Below is a small trained network, with its code and all its weights. Each question gives an input and a target symbol and asks what happens when units are switched off, that is, made to give their printed mean instead of their output.

import numpy as np


def w(rows, s, z=0):
    codes = np.array(rows[::2]) - 128.0
    scale = np.full(codes.shape[1], s)
    scale[-1] = z or s
    return codes * scale


def norm(h):
    return h / np.sqrt((h * h).mean(-1, keepdims=True) + 1e-5)


def f(y):
    return y / 2 * (1 + np.tanh(0.7978845608 * (y + 0.044715 * y**3)))


def softmax(a):
    e = np.exp(a - a.max(-1, keepdims=True))
    return e / e.sum(-1, keepdims=True)


def log_softmax(a):
    a = a - a.max(-1, keepdims=True)
    return a - np.log(np.exp(a).sum(-1, keepdims=True))


def net(x, mask):
    ids = ['αβεζηλμπφω'.index(c) for c in x.split()]
    T = len(ids)
    res = E[ids] + P[:T]
    u = 0
    for l in range(3):
        q, k, v = (norm(res) @ M[l].T for M in (Q, K, V))
        z = softmax(np.where(np.tri(T) > 0, q @ k.T / 4**0.5, -1e9)) @ v
        res = res + np.where(mask[u], z, O[l][:, -1]) @ O[l][:, :-1]
        u += 1
        y = f(norm(res) @ A[l][:, :-1].T + A[l][:, -1])
        res = res + np.where(mask[u : u + 8], y, B[l][:, -1]) @ B[l][:, :-1]
        u += 8
    return log_softmax(norm(res)[-1] @ U[:, :-1].T + U[:, -1])


Q, K, V, O, A, B = {}, {}, {}, {}, {}, {}
E = w([
[109,131,123],'α',
[170,74,165],'β',
[109,146,104],'ε',
[76,254,152],'ζ',
[142,174,120],'η',
[158,109,92],'λ',
[130,104,128],'μ',
[137,101,126],'π',
[174,137,137],'φ',
[110,132,126],'ω',
],0.018)
P = w([
[39,162,84],'0',
[127,138,3],'1',
[173,148,45],'2',
[210,153,111],'3',
[78,65,204],'4',
[129,98,192],'5',
[124,100,149],'6',
[112,131,103],'7',
[119,130,149],'8',
[154,68,137],'9',
[160,81,156],'10',
[163,39,104],'11',
],0.011)
Q[0] = w([
[136,183,254],'L0H1',
[75,94,68],'L0H1',
[176,12,128],'L0H1',
[99,98,253],'L0H1',
],0.0079)
K[0] = w([
[253,68,105],'L0H1',
[85,145,136],'L0H1',
[93,190,120],'L0H1',
[175,126,74],'L0H1',
],0.0063)
V[0] = w([
[214,66,2],'L0H1',
[102,154,127],'L0H1',
[136,178,128],'L0H1',
[103,196,198],'L0H1',
],0.0081)
O[0] = w([
[84,63,1,254],'L0H1',
[166,120,130,140],'L0H1',
[147,93,77,138],'L0H1',
[170,131,195,61],'L0H1',
],0.0056,0.004)
A[0] = w([
[232,104,178,53],'L0N1',
[118,203,254,153],'L0N2',
[79,82,215,83],'L0N3',
[17,175,31,209],'L0N4',
[21,192,178,3],'L0N5',
[151,91,162,73],'L0N6',
[162,151,61,141],'L0N7',
[99,115,98,60],'L0N8',
],0.0076,0.0043)
B[0] = w([
[98,154,3,140],'L0N1',
[142,64,25,118],'L0N2',
[167,105,142,118],'L0N3',
[198,42,120,253],'L0N4',
[82,117,80,126],'L0N5',
[71,107,72,119],'L0N6',
[198,136,188,191],'L0N7',
[122,120,136,124],'L0N8',
],0.0052,0.0053)
Q[1] = w([
[136,106,212],'L1H1',
[109,32,127],'L1H1',
[205,98,169],'L1H1',
[177,2,29],'L1H1',
],0.0059)
K[1] = w([
[141,123,165],'L1H1',
[114,163,130],'L1H1',
[137,179,254],'L1H1',
[128,180,85],'L1H1',
],0.0086)
V[1] = w([
[55,63,149],'L1H1',
[246,65,207],'L1H1',
[89,114,133],'L1H1',
[174,104,120],'L1H1',
],0.013)
O[1] = w([
[94,125,198,48],'L1H1',
[27,161,80,230],'L1H1',
[125,47,254,72],'L1H1',
[82,148,76,253],'L1H1',
],0.0083,0.0052)
A[1] = w([
[130,149,66,141],'L1N1',
[50,147,166,149],'L1N2',
[153,139,235,198],'L1N3',
[120,212,200,36],'L1N4',
[120,122,161,39],'L1N5',
[252,77,89,92],'L1N6',
[195,202,119,135],'L1N7',
[63,204,55,252],'L1N8',
],0.011,0.0035)
B[1] = w([
[114,87,167,199],'L1N1',
[184,71,152,124],'L1N2',
[2,123,28,125],'L1N3',
[91,49,57,121],'L1N4',
[135,181,95,114],'L1N5',
[215,232,191,178],'L1N6',
[74,92,190,141],'L1N7',
[173,13,160,250],'L1N8',
],0.0061,0.011)
Q[2] = w([
[161,38,63],'L2H1',
[102,148,107],'L2H1',
[251,134,127],'L2H1',
[161,137,93],'L2H1',
],0.013)
K[2] = w([
[33,174,88],'L2H1',
[42,175,105],'L2H1',
[119,106,255],'L2H1',
[83,66,210],'L2H1',
],0.0088)
V[2] = w([
[104,4,174],'L2H1',
[28,206,88],'L2H1',
[89,82,13],'L2H1',
[95,125,167],'L2H1',
],0.016)
O[2] = w([
[69,80,113,254],'L2H1',
[253,95,143,24],'L2H1',
[127,97,59,249],'L2H1',
[84,29,226,98],'L2H1',
],0.015,0.011)
A[2] = w([
[251,165,100,95],'L2N1',
[222,109,90,189],'L2N2',
[144,124,134,97],'L2N3',
[200,39,203,254],'L2N4',
[173,67,136,112],'L2N5',
[181,107,105,153],'L2N6',
[112,127,132,66],'L2N7',
[135,109,120,173],'L2N8',
],0.022,0.0039)
B[2] = w([
[209,90,197,200],'L2N1',
[82,111,184,252],'L2N2',
[122,151,127,87],'L2N3',
[255,112,248,140],'L2N4',
[123,224,203,152],'L2N5',
[87,112,136,193],'L2N6',
[125,146,111,133],'L2N7',
[86,107,89,212],'L2N8',
],0.015,0.0034)
U = w([
[147,73,153,66],'α',
[250,64,47,124],'β',
[107,239,139,128],'ε',
[198,109,184,254],'ζ',
[137,98,130,29],'η',
[196,167,121,192],'λ',
[189,201,12,172],'μ',
[154,176,139,62],'π',
[83,135,169,76],'φ',
[81,130,170,88],'ω',
],0.011,0.0046)

Each question gives the input, a string of symbols that net reads in full, and the target symbol t.
The units are the heads (4 rows each of Q, K, V and O) and the neurons (one row each of A and B). Each row of codes is followed by its name. A weight is (code - 128) times the scale printed after its matrix; where a second scale follows, it is the last column's (O, A, B and U).
mask holds one flag per unit, layer by layer, with each layer's heads first. A switched-off unit (its flag False) gives its mean, the last column of its rows in O or B, instead of its output. The means were averaged over made-up inputs and are rounded, as every weight is.
A unit's drop is (log p(t) with every unit on - log p(t) with that unit switched off) / (log p(t) with every unit on - log p(t) with every unit switched off).
The circuit of an input: a set's keep is (log p(t) with only the set's units on - log p(t) with every unit switched off) / (log p(t) with every unit on - log p(t) with every unit switched off). Starting from the 12 units with the biggest drops (on a tie, the unit counted first), units are removed one at a time, each time the one whose removal leaves the highest keep (on an exact tie, the one counted first), for as long as the keep stays at least 0.8.
units of the circuit, in order: the units of the circuit, biggest drop first
most important unit: the unit with the biggest drop
top k neurons: the k neurons with the biggest drops, biggest first
top k neurons in layer l: the k neurons of layer l with the biggest drops, biggest first
input β φ β, target ζ: units of the circuit, in order => (L2H1, L1H1, L0H1, L2N4)
input ζ ω α, target ζ: units of the circuit, in order => (L2H1, L0H1)
input λ φ β, target μ: units of the circuit, in order => (L2H1, L1N6)
input η λ φ ω λ ζ, target μ: top 3 neurons => (L1N8, L2N2, L0N4)
input λ λ ω β, target μ: units of the circuit, in order => (L2H1, L1N6, L0N1)
input φ λ ε, target β: units of the circuit, in order => (L1H1, L2H1, L0H1, L2N1)
input φ ω φ φ, target β: top 3 neurons => (L2N1, L1N8, L2N2)
input λ ε ε η φ φ λ β λ π, target μ: top neuron => (L1N8)
input φ ε λ, target β: units of the circuit, in order => (L2H1, L2N1)
input β λ π, target ζ: top 3 neurons => (L1N8, L2N4, L1N3)
input φ ω ζ μ π, target β: top 2 neurons => (L1N8, L2N1)
input β α φ λ, target ζ: top 2 neurons => (L1N8, L2N4)
input φ η ζ λ ω, target β: top 3 neurons => (L1N8, L2N1, L1N6)
input φ ω π ω, target β: most important unit => L1H1
input φ φ η λ φ, target β: units of the circuit, in order => (L1H1, L2H1, L0H1)
input φ ω ζ, target β: top 3 neurons => (L1N8, L2N1, L1N6)
input φ ω η α, target β: units of the circuit, in order => (L2H1, L2N1)
input λ ε λ π λ λ, target μ: top 2 neurons => (L1N8, L0N4)
input λ φ λ ζ μ ω η, target ε: top 2 neurons => (L1N6, L1N8)
input β λ α, target ζ: top 2 neurons => (L1N8, L2N4)
input λ λ φ φ λ, target μ: top neuron in layer 2 => (L2N2)
input φ λ π, target β: units of the circuit, in order => (L1H1, L2H1, L0H1, L2N1)
input λ φ μ φ λ ε α ζ η, target ε: top 2 neurons in layer 1 => (L1N6, L1N7)
input φ λ λ, target β: top 3 neurons => (L2N1, L1N8, L2N2)
input β φ λ π, target ζ: top 2 neurons in layer 0 => (L0N4, L0N7)
input β π ω, target ζ: top 3 neurons => (L1N8, L2N4, L1N3)
input λ φ λ λ ε ω, target μ: units of the circuit, in order => (L2H1)
input λ η λ λ φ β λ λ ω φ π, target μ: top 3 neurons => (L1N8, L0N4, L2N2)
input φ λ ε ζ, target β: top 2 neurons => (L2N1, L1N8)
